(in the rows, 128 means zero)
Here are made-up objects, facts about them, and rows of numbers that follow some of those facts. Name the object behind each unnamed row.

There are 4 kinds of fact about the objects: nenin, tonibro, gemil, mamer.
[befa,brepon,plemeskor,zekek] nenin 335
[bestel,fupove,kugaku,ledral,teklis,tridu,tuker,zetu] nenin 855
[bigrim,brames,briful,dreklini,grutron,klelen,mibal,mizek,nikla,nopos,skedraflol,temos,zoskun,zuzigik] nenin 548
[boflo,fogebrom,fudredun,kasetril,mesi,mudri,rupam] nenin 940
[brimizer,flosku,gastin,nevim,sabrolun] nenin 743
[bristimek,dridro,flobi,furim,gazas,geklem,laklir,mutri,saklagrom,stepider,stubus,tamor,topu,vamus] nenin 87
[dasum,dedrorul,drule,duvak,flusku,mubek,riko,sabrak,truzufles] nenin 37
[driklak,fupli,klisi,taplol,vekul,zeral] nenin 881
[drofivuk,kluklurik,kluse,negemol,plabu,rapa,saklam,skano,staseve] nenin 625
[fusiklan,monen,tanom,zoti] nenin 356
[gufli,neskisir,ratrol] nenin 942
{befa,bestel,boflo,brepon,dridro,fisas,flestan,flivus,floka,flusku,gribrum,klisi,kluse,monen,riko,rodrakis,rostes,rugipas,taplol,teklis,vegul,zoti} tonibro 528
{bigrim,bradukli,briful,bristimek,dedrorul,dreklini,drule,flobi,fupli,groklas,kugaku,ledral,liri,loflaflis,mesi,neskisir,nikla,plabu,plemeskor,sabrak,saklagrom,saklam,skugum,stepider,stoklom,trupo,truzufles,zeral,zetu,zuskufli} tonibro 471
{biper,brames,breska,dasum,deple,drofivuk,fleses,fogebrom,fupove,gazas,gitrita,grutron,kulum,mibal,mizek,mudri,mutri,negemol,nelun,nopos,pleskik,rapa,ratrol,rupam,salam,skedraflol,staven,temos,topu,tronas,vamus,zekek,zuzigik} tonibro 917
{brimizer,diplam,fudredun,fusiklan,gufli,kasetril,klelen,kloskigros,kluklurik,nevim,pluduskis,rupa,skano,stubus,tanom,tridu,vekul,zoskun} tonibro 849
{buklos,dreflufor,driklak,duvak,flosku,furim,gastin,geklem,kluklas,laklir,miklan,mubek,nuklus,sabrolun,saske,staseve,suplure,tamor,tubra,tuker,zedru} tonibro 283
gemil a <- befa,dasum,dreflufor,driklak,drofivuk,flestan,flivus,flobi,fogebrom,fupli,fupove,gastin,grutron,kluklurik,kluse,kugaku,laklir,mibal,mizek,mubek,negemol,nevim,nikla,ratrol,riko,rostes,rupam,sabrak,sabrolun,saklam,stubus,tanom,teklis,topu,tridu,trupo,truzufles,vamus,vekul,zekek,zeral
gemil b <- bestel,bigrim,biper,boflo,brames,brepon,briful,brimizer,bristimek,buklos,dedrorul,diplam,dreklini,dridro,drule,duvak,fisas,flosku,flusku,fudredun,furim,fusiklan,gazas,geklem,groklas,gufli,kasetril,klelen,klisi,kluklas,kulum,ledral,loflaflis,mesi,monen,mudri,mutri,nelun,neskisir,nopos,nuklus,plabu,plemeskor,rapa,saklagrom,saske,skano,skedraflol,staseve,stepider,tamor,taplol,temos,tuker,zetu,zoskun,zoti,zuskufli,zuzigik
mamer skugum <- befa,bradukli,breska,gastin,kluse,laklir,nikla,riko,staven,tanom,tubra,vegul,vekul
mamer kloskigros <- bestel,deple,flobi,floka,flusku,miklan,zeral,zuzigik
mamer rodrakis <- bigrim,furim
mamer gribrum <- biper,buklos,flestan,kugaku,ratrol,vamus,zoskun
mamer vegul <- boflo,driklak,geklem,gufli,kluklurik,kulum,monen,nuklus,zetu
mamer gitrita <- brames
mamer suplure <- brepon,diplam,flivus,mibal,saklam,teklis,topu,trupo
mamer liri <- briful,stepider
mamer tubra <- brimizer,dasum,kasetril,loflaflis,nopos
mamer stoklom <- bristimek,dreflufor,fleses,gribrum,grutron,negemol,nevim,rostes,tridu,tronas,truzufles
mamer tronas <- dedrorul,fudredun,gazas,ledral,staseve,taplol,zoti
mamer zedru <- dreklini,fusiklan,groklas,kluklas,mudri,plemeskor,rugipas,saklagrom,suplure,tuker
mamer fleses <- dridro,duvak,skano,zekek
mamer floka <- drofivuk,temos
mamer salam <- drule,fisas,flosku,fupli,klelen,mesi,nelun,neskisir,plabu,saske,tamor,zuskufli
mamer bradukli <- fogebrom,sabrak
mamer deple <- fupove,stubus
mamer rupa <- gitrita
mamer rugipas <- klisi
mamer pleskik <- mizek,rodrakis,salam
mamer breska <- mubek
mamer staven <- mutri,skedraflol
mamer pluduskis <- rapa
mamer miklan <- rupam,sabrolun

Some objects and their rows:
[170  87 100 104 154 103  92 149 129 145 184  73 132 128 138 152 125 124
 146 126 122 118 145 105 123] : floka
[199  57 118 109 161 108 101 142 154 144 198 101 145 134 116 161 126 122
 127 110 132 129 155  85 148] : monen
[167  89 110  85 166 109  83 152 128 135 150  76 122 120 128 130 104 115
 146 106 130 136 152  62 109] : deple
[185  42 109  73 141 129 102 137 133 143 186  96 180  97 101 154 125 128
 130  82 125 142 162  78 129] : zoskun
[189  44 104  67 144 122 107 138 142 149 184  98 169 108  96 136 125 101
 142  98 120 132 145  73 124] : diplam
[187  67 133  89 139 110 110 107 137 120 161  95 155 129 100 128 126 126
 107  89 135 140 178  83 142] : bigrim
[172  79 116  94 152 127 108 148 136 113 155 106 158 125 106 110 100 122
  96  93 138 121 161 123 129] : truzufles
[187  67 123  92 145 115  99 113 147 121 163 106 141 138 100 126 131 110
 108  88 124 137 177  87 129] : loflaflis
[197  57 120  81 167 111  87 140 156 134 164 100 124 130 109 138 108 116
 137  88 136 139 162  42 123] : kulum
[173  63 116  84 152 123  84 167 147 137 153 110 122 119 116 125  82 134
 134  84 169 133 140  81 112] : fogebrom
[198  62 123  99 162 110 114 149 147 137 194  96 148 117 114 160 128 127
 122 117 133 118 156  88 148] : flusku
[182 108 101  78 163 112 132 138 125 154 156  73 136 124 128 136 123 125
 140  94 112 140 142 105 103] : suplure
[158  94 110  97 150 110  88 122 117 124 153  87 146 138 122 121 126 121
 119  99 109 137 165 102 116] : stoklom
[176  67 112  82 169 119  94 182 142 121 162 109 127 116 116 117  88 126
 133  81 150 117 135  81 112] : negemol
[185  72 136  97 134 121 114 116 134 111 171 103 152 132  98 112 126 126
 114 102 132 149 165  69 137] : neskisir
[173  91 111  89 165 102  74 146 134 141 148  80 127 128 126 131 101 114
 148  99 129 146 149  63 107] : staven
[167  73 105  84 146 127 104 141 139 116 153 109 141 138 106 102  99 114
 109  98 141 115 151 122 125] : trupo
[163  94 104  81 172 101  82 147 129 139 159  79 132 125 130 125  97 127
 148  99 125 141 154  63 110] : tronas
[182 106 102  87 162 108 132 138 126 153 159  71 135 124 129 135 119 130
 142  91 111 146 147 111 100] : zedru
[183  62 104  89 147 127 100 108 143 120 163  91 154 142 107 122 123 131
 114  82 118 130 188  83 138] : bristimek
[183  68 103 100 155 119  87 174 156 137 192 110 135 137 129 142  91 122
 117 135 147 122 138 125 131] : befa
[201  76 131  72 143 105 147 134 141 135 175  94 132 112 112 141 131 146
 133  74 132 152 146  78 110] : flosku
[180  71 114  85 166 116  96 180 145 122 155 106 123 109 113 124  91 118
 138  87 155 111 138  78 107] : drofivuk
[182  70 109 106 156 115  95 174 155 141 189 107 145 129 128 144  96 123
 118 114 151 113 138 127 137] : riko
[187  60 104  78 164 123  95 133 154 134 168  91 136 131 118 134  99 139
 147  82 132 134 170  47 132] : gazas
[182  66 107  90 143 123 104 104 145 122 157  94 149 137 106 121 122 123
 117  85 121 129 188  85 136] : stepider
[192  50 118  79 170 119 103 154 147 125 168  91 132 127 110 141 104 132
 139  84 130 138 161  51 119] : biper
[210  78 120  73 153 104 150 132 151 134 173  82 140 123 118 137 124 139
 137  82 117 146 157  85 113] : saske
[162  68  90  94 137 143  99 129 135 123 152  94 150 139 114 112  91 146
 117  71 143 114 172 124 129] : kugaku
[181  55 127  73 160 115 104 140 142 140 155 100 126 121  99 140 109 131
 134  87 147 143 153  39 130] : mudri

Rows to name:
[178  45 110  67 135 117 106 141 130 148 183 112 170  94 101 147 132 127
 137  83 126 143 154  71 121] | fudredun
[194  70 140  90 149 106 116 117 138 111 171  96 160 125 101 122 127 116
 102  94 130 143 176  84 143] | drule
[191  83  94  76 160 125 130 163 148 137 169  99 137 120 126 128  98 142
 127  77 133 124 147 124  98] | dreflufor
[171  64 103  84 141 127 106  99 137 129 157  95 155 134 107 124 123 146
 125  73 127 131 192  87 141] | ledral
[199  59 127  73 161 101 103 143 151 122 169  89 130 128 113 123 105 123
 142  91 137 143 161  43 124] | nelun
[194  45 119  69 130 111 111 132 137 146 186  93 180  91 108 138 124 114
 134  89 135 140 156  70 129] | klelen
[184  62 108  96 137 125  94  91 147 134 155  95 147 141 104 126 129 130
 120  72 133 133 186  87 138] | zetu
[195  61 108  84 163 121  90 128 160 140 162  86 131 130 114 136  99 125
 144  84 140 135 171  45 131] | mutri
[174  66  91  82 152 140  91 151 148 138 141  88 128 123 129 119  79 139
 146  82 165 110 163  81 121] | fupove
[188 106 102  91 158 104 115 140 133 155 162  74 131 126 137 139 124 126
 137  85 117 148 149 107  92] | tubra
[182  55 102  80 142 117  89 174 147 141 182 119 163  98 107 125 117 100
 135  81 142 113 131 108 104] | kluklurik
[182  76 119  90 165 124  88 174 153 134 154 107 136 116 116 124  79 115
 124  91 160 131 149  84 118] | dasum
[176  84 122  99 148 126  96 144 144 120 157 110 150 127 109 109 100 112
  97  94 145 126 164 122 125] | sabrak
[195  95 113  85 158 123 127 165 154 142 163  98 145 111 124 126  96 127
 118  83 141 133 148 128 106] | mubek
[177  63 106 106 155 109  92 179 151 133 196 116 134 126 122 144 107 124
 130 101 152  99 126 120 131] | kluse
[169  48  76  73 131 145  93 148 140 156 172  96 176 110 121 122  93 129
 147  77 144 110 157 113 119] | tridu
[171  70 115  96 138 125  93 134 137 121 149 111 149 126 111 111 100 125
  98  83 151 125 161 124 134] | nikla
[196  58 118  87 136 134  90 139 138 147 191 111 172 102  99 141 125 110
 133 100 135 150 154  57 124] | gufli
[182  71 133  90 156 111 114 121 137 115 165 104 160 121 100 125 129 129
 101  93 122 139 176  86 139] | dedrorul
[192  60 116  76 147 122 110 137 142 146 185 100 179  99  94 135 127 100
 133  94 120 134 152  70 130] | fusiklan
[189  42 114  73 150 107 107 150 136 136 194 107 169  91  92 140 138 110
 136  78 115 129 145  74 115] | skano
[180  55  78  70 132 145  93 153 144 147 175  94 169 102 122 120  99 110
 144  96 142 108 157 104 115] | stubus
[198  67  98  74 149 129 147 112 146 159 155  78 144 121 119 141 119 152
 141  66 127 135 168  90 124] | tuker

Now the same objects, written a new way:
Some rows with their names:
[124 100  82 146 119 163 105  60 137 122 141 145 164 143 114 126 105 151
  91 105 158 146  96 111 152 163 149] : fupove
[148 137  94  90 103 124  93 141 134  87 167 152 142 113 142 121 156 141
 146  73 144 179  72  77 156 125 117] : fupli
[142  86  89 147 117 169  98  84 164  87 137 140 156 165 115 111 111 156
  65  90 168 120 101 115 124 152 132] : fogebrom
[157 151  83 117 102 151 123 147 129  99 145  82 189 187  85 111  80 183
 131  83 110 166 115  93 166 106 144] : dreflufor
[127 106  59 151 106 147 121  87 158 122 141 178 171 169  99  99 103 152
  83 104 187 149 107  88 155 164 131] : mibal
[124 103  66 141 107 148 117  79 180 113 149 174 171 164 103 103 108 148
  89 118 163 138 100 100 161 177 121] : mizek
[100  90  79 157 128 164  99  80 134 101 121 127 159 131 129 135 102 151
  96  97 156 151 105 104 125 146 128] : negemol
[148 110  85 104 109 117 131 131 185 120 158  89 171 142 168 144  95 162
 152 115 187 195  85 140 127 116 109] : vekul
[148 155  79 112  95 140 112 130 116 101 163  88 180 187 101 116  68 189
 154  82 134 158  85  75 156  91 113] : driklak
[104  80  72 148 123 173  99  75 154 115 123 142 165 139  84 111 121 168
  96 104 165 166 126 118 147 152 131] : zekek
[156 127 102  77 105 141 106 138 117 103 148 139 115 130 117 139 174 149
 151  75 144 175  79 104 157 156 150] : kugaku
[151 122  96  77 111 109 132 170  90  91 172 169 126 138 126 117 188 108
 147 125 124 113 141 123 135  83 115] : groklas
[107 151 102 157 110  90 128 148 115 189 158 130 123 151 129 111 106  86
 132 100 116  95 104 132 118  59  87] : klisi
[140 130 126 142 117 106 133 150 132 165 159 127 116 174 111 115 126  97
 105  79 105  63  99 168 129  64  88] : boflo
[138 129  96  77 122 100 128 164  96  88 187 164 133 134 124 122 195 105
 144 118 111 114 122 131 144  89 102] : zuskufli
[ 91  86  84 142 132 138 137 108 117 100 168 159 175 149 120 120 134 105
  83 157 127  87 142 127 118 104  97] : nelun
[ 85  85  70 143 132 142 155 105 118 108 142 137 150 161 114 120 138 106
  86 161 122  90 136 117 117 109 107] : biper
[119 141  96 105 101  98 136 151  87 121 190 117 192 201  74 156  85 138
 142 135  89 103 143  93 149  73 134] : furim
[142 127 116  68 107  95 138 160 105 116 188 185 137 145 101 155 201 110
 142 123 111 108 140 136 159 114 133] : drule
[102 136  99 147 121  96 134 151 113 200 159 110 112 132 110 116 111  97
 139  91 107  87 113 139 137  79  96] : zoti
[122 105 114  90  93 116 146 135  82 143 210 116 195 193  76 156  98 142
 122 104  72 116 144 104 154  63 136] : flosku
[114 123 110  73 116  99 105 155  75  95 179 158 131 125 139 157 186 105
 141 109 106 119 126 126 121  80 110] : plabu
[137 128  88  64  89  91 134 163 117 120 194 189 129 158 114 119 184  99
 145 127 122 112 125 121 164 119 112] : bigrim
[ 84  86  81 135 125 128 151 105 111 123 146 164 149 151 110 160 107 108
 100 152 149  72 164 104 129 127 121] : gazas
[137  66 117  76  99  94 181 132 149 161 198 105 157 166 147 173 111 132
 136 142 143 132 148 173 118  77 124] : brimizer
[154 141 118  59 151 129 110 152 125  92 172 159  88 142 132 110 163 145
 133  94 127 152 139 112 147 111  97] : skugum
[149 116 102  77 161 127 141 161 178 131 169 106 147 177 146 126 101 125
 129 141 147 187 143 167 115 114  96] : rupa
[152 161  88  99 139 146 121 161  93 117 172 102 160 212  94 101  77 169
 112 108 107 163 156  95 143  81 114] : suplure
[114 101  89 121 173 171 113  85 139 109 149 154 138 167 122 104  99 121
  74 143 132 133 158 110 135 130  96] : deple
[154 139 114  57 147 136 113 147 123  91 175 161  90 142 127 108 163 142
 140 100 133 149 136 113 145 111 100] : bradukli

Rows to name:
[109 104  86 149 120 145 138  79 162 107 117 162 153 148  97 144  92 149
 105 110 165 143 121  72 137 162 137] | vamus
[139 103  82  99 113  90 164 172 133 145 162 111 174 169 147 142 121 113
 130 158 157 151 147 185 104  75 108] | diplam
[124 147  92 107 104 122 138 165  83 112 186  93 203 194  86 114 114 137
 127 136  81 107 140 117 153  66 113] | saske
[167 155 106 114 101 136 117 124 128 120 160 104 185 198  57 132  90 203
 128  98 121 161 112 103 182 123 167] | mubek
[171 140 116  83 107 116 117 124 136  91 136 179 123 119 128 150 142 150
 154  73 149 171 101  86 175 139 140] | flobi
[118 149  85 101 109 127 153 160  81 112 162  85 169 206  85 123 115 131
 130 140  77 109 146 111 138  73 129] | buklos
[119 142  92 157 115  92 132 148 117 208 152 139 123 152  87 108 144 113
 109 104 103 112 131 169 130  60  96] | brepon
[161 164  98 175 118 134 122 144 155 176 122 132 135 128 117  84 106 144
 114  49 139 162  84 123 132  99 117] | flivus
[106  78  90 133 109 143 126 109 111 107 151 155 159 185 125 124 125  96
  59 135 141  73 143 142 109 120 115] | mudri
[100 146  97 144 125  97 128 159 117 183 152 114 118 144 134 124 106  88
 133  93 109  80  99 133 138  74  81] | taplol
[154 136  98  92 109 130  83 145 101  89 144 159 121 116 139 137 157 165
 139  57 152 185 100 108 132 118 139] | saklam
[100 127  85 102 113 119 115 153  54 120 166  68 165 184  97 155  94 147
 134 114  88 103 145 114 140  69 123] | staseve
[137 111  85  75 102  98 118 154  79 112 172 171 118 133 104 124 201 118
 143 118 120 134 149 148 149  93 116] | plemeskor
[131 134  92 107 110 125 138 149  84  99 180  89 174 205  81 116 108 145
 136 136  99 101 135 120 143  60 107] | nuklus
[159 137  90  89 108 120  94 125 119  79 140 153 123 117 156 114 143 143
 159  81 146 179  88  83 172 118 114] | zeral
[123 114  83 154 123 150 119  89 150 108 129 180 173 145 110 142  82 161
  99 104 173 155 120  81 127 155 138] | topu
[128 142 109  97  98 103 143 144  88 116 183 121 181 209  75 160  79 155
 150 137 104  94 141 106 150  73 119] | geklem
[143 159 131 139 164 134 120 138 157 176 154 128 104 155 100  98 103 128
 125  77 115 131 117 134 129  80  63] | vegul
[ 78  87  79 133 129 133 108  86  95 105 152 135 152 155 123 143 118 104
  98 156 122  91 145 128 105 104 111] | rapa
[ 99 149 135 144 124  86 155 155 135 193 137 140 131 154 100 141 113 102
 139  97 115  86 120 130 143  65 103] | dridro
[148 160 114 166 114 125 105 122 143 202 136 134 131 141 108 110 109 153
 118  47 147 152  78 129 140 115 124] | teklis
[138 151 135 143 131  84 148 134 133 205 149 149 128 160  85 131 133  97
 121 108 102  89 125 168 156  82 122] | flusku
[118 151 118 153 124  98 143 153 141 186 163 138 141 142 110 109 137  90
 115 103  92  94 116 150 129  57  81] | fisas

